Known rows, with every step that occurs:
pupo-gipip-bapom-moni: 2.07,-0.21,-2.64,2.62,2.06,-1.93,-0.29,0.15,-1.82,-2.19,-0.40,0.27,-0.87,-2.33,0.36,-0.85,1.01,-0.02,0.06,-2.52,4.95,0.76,-1.84
pupo-gipip-bapom-moni-godu: 2.43,0.12,-2.51,2.18,2.34,-1.21,-1.75,-0.33,-1.08,-3.00,1.56,-0.22,-1.37,-3.95,0.66,-0.54,-0.96,-2.84,0.30,-3.10,2.90,0.49,-2.12
bapom-moni-godu-gipip: 2.09,0.80,-0.02,0.25,1.48,-0.90,0.21,-0.44,-1.14,-2.13,-1.09,0.32,-1.14,-5.79,1.13,-0.99,-1.28,-4.89,2.00,-3.14,2.37,-0.26,-2.57
somu-bapom-moni-godu-gipip-pupo: 2.89,-1.30,2.03,0.82,0.62,0.01,0.91,0.07,-1.67,-4.08,-0.16,0.02,-0.78,-4.55,0.52,-0.93,0.30,-3.73,2.57,-3.29,3.75,-0.11,-2.18
godu-moni-bapom: 0.77,-0.56,-1.68,0.70,1.30,0.99,-1.15,1.46,-1.26,2.08,-0.25,-0.91,-0.36,-0.07,0.29,0.97,0.80,-1.35,1.12,-1.22,2.92,-1.82,-2.82
godu-moni-pupo-gipip: 0.72,-0.53,-3.93,0.98,3.20,1.51,-0.80,0.81,-0.81,0.75,1.20,-1.50,-1.59,-0.70,0.48,0.15,0.09,-2.29,-0.72,-2.40,3.80,-2.20,-3.05
moni-bapom: 2.29,0.36,-1.13,1.40,1.40,0.10,0.02,1.03,-1.93,0.86,-0.93,-0.76,-1.05,-1.04,0.37,0.83,1.04,0.26,1.37,-2.41,3.05,-0.26,-2.38
moni-bapom-gipip: 2.16,0.19,-2.34,2.25,0.20,-1.50,-1.15,0.16,-1.63,1.42,-2.76,-0.02,-0.90,0.35,0.76,2.13,1.43,-0.04,1.20,-3.07,2.23,-0.40,-2.38
godu-gipip-pupo-somu: 1.61,-0.27,-0.53,0.89,1.69,0.59,-0.70,-0.10,-2.20,-1.58,-1.91,-0.95,0.71,-2.63,0.44,-1.10,0.92,-2.16,1.30,-2.82,5.25,-4.03,-2.00
moni-godu-gipip-bapom: 1.73,-0.62,0.97,-0.03,0.97,0.41,-1.54,0.09,-1.30,-1.06,2.74,0.54,-2.11,-4.92,0.90,-0.47,-3.10,-1.78,1.02,-3.46,3.25,-1.24,-2.69
moni-bapom-gipip-somu: 1.56,0.38,-1.59,3.32,0.74,-1.24,-1.27,-0.58,-1.94,2.48,-1.88,1.96,-2.09,1.12,0.41,1.56,1.81,-2.08,1.20,-3.16,3.13,0.61,-2.24
moni-godu-gipip-pupo-somu: 2.00,-0.04,-0.52,0.42,1.93,1.27,-2.19,-0.58,-1.58,-2.30,-0.12,-1.37,0.19,-4.35,0.72,-0.89,-0.89,-5.01,1.56,-3.56,3.19,-4.39,-2.38
somu-pupo-gipip-bapom-moni-godu: 4.08,-0.56,-1.52,1.36,2.18,-1.56,-0.74,0.19,-1.30,-6.55,0.71,-1.35,-1.66,-3.13,0.63,-0.72,-1.83,-1.66,0.06,-2.11,2.92,1.03,-2.03
gipip-bapom-moni: 2.98,0.17,-0.71,2.07,0.97,-2.07,-0.94,0.24,-1.93,-0.17,-0.51,0.40,-1.02,-1.98,0.24,-0.79,-0.44,-1.81,0.80,-1.56,3.69,0.80,-1.68
somu-pupo: 4.02,0.34,-0.18,-1.01,1.27,-0.73,-0.03,0.23,-1.84,-3.37,-2.22,-1.33,-1.13,-2.88,0.47,0.24,-0.46,-0.61,0.50,-1.03,2.94,0.27,-2.33
gipip-pupo-somu-bapom: 3.00,-1.07,-0.87,1.20,1.69,0.76,-0.97,-0.24,-2.30,-2.78,-0.76,-0.96,0.46,-1.47,0.01,0.14,2.45,-1.62,0.88,-2.33,3.87,-2.59,-1.54
moni-somu-pupo: 3.00,0.28,0.48,0.13,1.27,-0.19,-0.21,-0.24,-2.05,-3.29,-1.88,-1.36,0.67,-0.38,0.38,0.83,-0.10,-4.76,0.22,-1.84,3.21,-0.31,-1.16
gipip-bapom: 2.69,-0.12,-0.65,0.81,1.08,-0.48,-1.86,0.30,-1.83,0.51,0.84,0.36,-1.37,-2.26,0.23,0.09,-0.95,-0.14,0.28,-1.93,3.78,-0.11,-2.14
somu-pupo-gipip: 3.22,0.02,-2.00,-0.45,2.35,-0.56,0.59,0.11,-1.73,-4.91,-2.10,-1.56,-0.97,-3.03,0.66,0.20,0.78,1.55,-0.25,-1.78,4.20,0.18,-2.41
godu-moni: 1.14,0.14,-1.79,-0.97,1.42,0.80,-2.16,0.23,-1.06,1.37,-0.72,-0.30,0.01,-2.65,0.44,0.48,0.23,-2.74,0.53,-0.83,2.85,-1.81,-2.76
pupo-somu-bapom-moni-godu: 3.25,-0.17,-2.04,1.44,2.37,-0.71,-0.60,-1.11,-1.41,-4.43,0.09,-0.33,-0.74,-3.76,0.88,0.10,0.98,-5.72,1.26,-2.93,0.79,-1.14,-1.62
pupo-gipip: 1.60,0.54,-3.12,0.25,2.53,-0.12,-0.38,-0.48,-1.50,-1.59,-1.41,-0.47,-0.70,-3.85,0.72,0.30,1.75,0.46,0.03,-2.91,4.18,-0.24,-2.38
somu-pupo-gipip-bapom-moni: 3.48,-0.76,-1.59,1.86,1.89,-2.46,0.74,0.68,-1.93,-5.64,-1.07,-1.12,-1.19,-1.63,0.28,-0.90,0.02,1.18,-0.22,-1.34,4.90,1.36,-1.88

Rows:
3.48,0.44,-0.63,1.06,0.67,-2.02,-1.24,-1.36,-1.82,-1.72,-3.14,1.43,-2.02,-0.69,0.45,0.97,0.31,-2.87,0.26,-1.81,2.87,1.20,-2.10
bapom-gipip-somu-pupo
3.35,1.58,-1.40,0.57,1.79,-1.26,-1.58,-0.70,-1.03,-1.30,-1.23,-0.35,-0.95,-4.62,0.78,-0.19,-0.96,-5.57,1.60,-2.47,0.81,0.36,-2.05
bapom-moni-godu
1.69,-1.23,-1.62,2.71,3.29,1.05,1.65,-0.21,-1.92,-1.49,2.53,1.45,-4.18,-0.54,0.12,-0.02,1.92,-1.34,-0.40,-4.06,5.11,1.23,-2.37
moni-pupo-gipip-somu-bapom
3.29,0.55,-1.42,1.36,-0.09,-1.39,-2.98,-0.80,-1.65,0.80,-3.89,-0.33,0.45,-1.27,0.39,1.28,1.37,-2.05,0.96,-2.48,3.23,-1.11,-1.97
bapom-gipip-pupo
0.86,-0.53,-2.93,1.55,0.09,-0.64,-2.23,0.52,-1.00,2.53,-1.85,-0.38,-0.22,1.22,0.66,2.21,1.22,-1.53,0.94,-1.74,1.90,-1.90,-2.88
godu-moni-bapom-gipip
0.27,-1.62,-1.36,1.03,0.08,-0.19,-2.02,-1.15,-1.11,-0.01,-0.94,1.02,1.11,1.19,0.69,2.74,2.32,-5.77,0.00,-2.55,2.69,-1.56,-1.71
godu-moni-somu-bapom-gipip
3.28,-1.03,-1.37,0.60,1.81,-0.78,-0.26,0.60,-1.90,-5.06,0.36,-1.23,-1.52,-1.91,0.29,-0.15,-0.66,2.82,-0.76,-1.71,5.04,0.33,-2.19
somu-pupo-gipip-bapom
1.80,-1.26,1.32,3.21,1.86,-0.43,3.71,0.30,-2.15,-1.03,1.08,2.42,-4.29,-0.90,0.26,-1.59,0.89,-4.07,1.34,-3.64,5.24,1.46,-2.25
godu-gipip-somu-bapom-moni-pupo
3.09,-0.11,-0.54,2.70,0.49,-1.62,-0.35,-0.13,-2.06,-1.06,-2.50,0.69,-2.36,1.57,0.26,1.40,0.99,-1.21,0.95,-2.21,2.97,1.13,-2.10
moni-bapom-gipip-somu-pupo
0.71,-1.91,-1.17,0.94,1.94,0.71,-1.50,0.65,-1.42,-3.76,1.43,-1.42,0.91,1.44,0.26,0.42,-0.41,-3.05,-1.31,-1.47,5.30,-1.70,-1.59
godu-moni-somu-pupo-gipip-bapom
1.54,-0.61,-0.03,-0.63,1.30,0.89,-1.30,0.22,-1.35,-2.08,-1.12,-1.47,1.49,0.44,0.30,0.84,-0.46,-6.09,-0.07,-0.59,3.20,-1.77,-1.70
godu-moni-somu-pupo
2.83,-0.69,-1.40,0.64,0.06,-1.53,-0.72,-1.12,-1.49,-1.18,-2.17,1.26,-1.36,-2.12,0.79,2.19,2.12,-0.15,0.56,-2.91,2.43,0.52,-2.44
somu-bapom-gipip
2.82,0.42,-3.30,2.07,3.06,0.33,-0.92,0.12,-1.75,0.35,0.07,-1.65,-1.62,-0.47,0.39,0.04,-0.34,-3.98,-0.22,-2.97,2.22,-3.03,-2.10
moni-pupo-somu
3.35,-0.76,-1.21,2.60,1.66,-0.92,-0.05,-0.12,-2.37,-3.57,-2.24,-0.78,0.77,-1.06,0.01,-0.63,3.05,-3.18,1.39,-1.99,3.78,-1.59,-1.16
gipip-pupo-somu-bapom-moni
3.40,-1.06,-0.44,1.27,-0.41,-0.90,-1.57,-0.59,-1.82,-1.16,-2.48,0.34,-0.11,-1.06,0.32,1.72,2.50,-0.56,1.00,-2.79,3.50,-0.31,-1.89
somu-bapom-gipip-pupo
0.76,-1.60,-3.21,2.00,2.70,1.04,-1.65,1.35,-0.97,1.05,3.41,-0.97,-2.27,0.52,0.21,-0.14,-1.08,-1.01,-1.25,-2.31,4.65,-2.23,-2.91
godu-moni-pupo-gipip-bapom
3.50,0.29,-0.79,1.56,1.33,-1.38,-2.36,-0.24,-1.34,-1.22,1.07,-0.01,-1.45,-3.65,0.45,-0.47,-2.25,-4.56,1.03,-2.42,1.56,0.44,-1.84
gipip-bapom-moni-godu
1.63,-0.39,-2.22,1.47,2.14,-0.42,-1.22,0.06,-1.74,-1.52,1.01,0.09,-1.26,-2.52,0.48,-0.07,0.47,1.82,-0.45,-2.76,4.98,-0.22,-2.18
pupo-gipip-bapom
1.53,-1.91,-2.82,1.35,2.62,1.92,-0.54,0.63,-1.26,-0.44,2.16,-1.12,-1.68,0.44,0.31,0.46,0.65,-4.15,-0.32,-2.05,2.50,-3.74,-2.53
godu-moni-pupo-somu-bapom
2.98,-1.04,-2.30,2.02,2.65,0.85,0.54,0.18,-1.83,-1.52,1.23,-0.93,-2.33,-0.19,0.34,0.44,0.86,-2.64,-0.07,-3.26,2.56,-2.16,-2.15
moni-pupo-somu-bapom
2.21,-1.66,0.57,0.45,1.75,1.68,-0.81,-0.48,-1.73,-4.56,1.21,-0.75,-0.43,-4.19,0.59,-0.45,0.27,-3.23,1.68,-3.81,3.45,-3.43,-2.28
moni-godu-gipip-pupo-somu-bapom
2.97,0.33,-3.07,2.33,0.81,-1.12,-3.68,-1.32,-1.85,-0.36,-3.78,-1.07,1.19,-0.39,0.59,1.01,1.98,-3.34,0.57,-2.75,2.89,-3.47,-1.58
bapom-gipip-pupo-somu
2.42,-0.88,-3.09,1.66,0.96,-1.23,-1.38,-1.55,-1.67,-2.24,-2.06,0.61,-0.55,-1.23,0.88,1.89,2.61,-1.66,0.22,-3.21,1.92,-1.86,-2.04
pupo-somu-bapom-gipip
2.11,0.23,-3.42,1.61,3.19,0.56,0.26,0.39,-1.39,-0.28,0.29,-1.24,-2.32,-1.70,0.58,0.12,0.25,-0.97,-0.51,-3.62,3.83,-0.69,-2.54
moni-pupo-gipip
0.65,0.37,0.77,0.65,1.63,0.07,0.52,-0.78,-2.03,0.40,-0.55,2.43,-2.06,-3.58,0.55,-1.09,0.43,-2.33,1.25,-2.93,5.31,0.07,-2.62
godu-gipip-somu
1.59,-0.93,-0.65,1.72,0.10,-1.09,-0.99,-1.58,-1.76,-1.06,-1.86,1.15,0.41,0.55,0.81,2.71,2.49,-4.36,0.34,-3.81,2.77,0.01,-1.18
moni-somu-bapom-gipip
2.39,0.06,1.26,-0.48,1.05,1.17,-1.61,-0.10,-1.46,-1.44,-0.10,-0.80,-0.43,-5.04,0.68,-0.63,-1.29,-3.57,1.97,-3.31,3.47,-1.99,-2.61
moni-godu-gipip-pupo
1.70,0.49,0.38,-1.02,1.53,0.80,-0.64,-0.53,-1.03,-1.38,0.39,0.17,-1.56,-6.10,1.15,-0.07,-1.84,-3.08,1.48,-3.58,2.37,-1.24,-3.02
moni-godu-gipip
3.53,0.61,0.61,0.05,1.76,-0.51,-0.18,-0.39,-2.18,-2.29,-1.45,0.71,-2.14,-2.02,0.15,-0.33,-0.28,-2.28,0.52,-1.18,3.75,1.26,-2.02
gipip-somu-pupo
2.44,-0.75,-1.93,0.69,2.12,0.17,-0.30,-0.69,-2.03,-2.79,-0.38,-0.06,-0.71,-2.57,0.54,0.63,2.17,-1.26,0.47,-2.52,2.69,-1.82,-1.88
pupo-somu-bapom
2.51,-0.26,-3.09,3.90,0.87,-0.91,-2.66,0.08,-2.09,0.44,-3.19,-1.74,0.75,1.94,0.35,1.42,2.32,-1.90,1.24,-3.10,2.95,-3.42,-1.64
moni-bapom-gipip-pupo-somu
1.19,-1.01,1.64,1.81,1.27,-1.11,2.93,-0.61,-2.32,-2.10,-0.68,3.30,-2.46,-3.12,0.48,-1.36,2.14,-2.53,1.84,-2.96,5.44,1.88,-2.19
godu-gipip-somu-bapom-moni
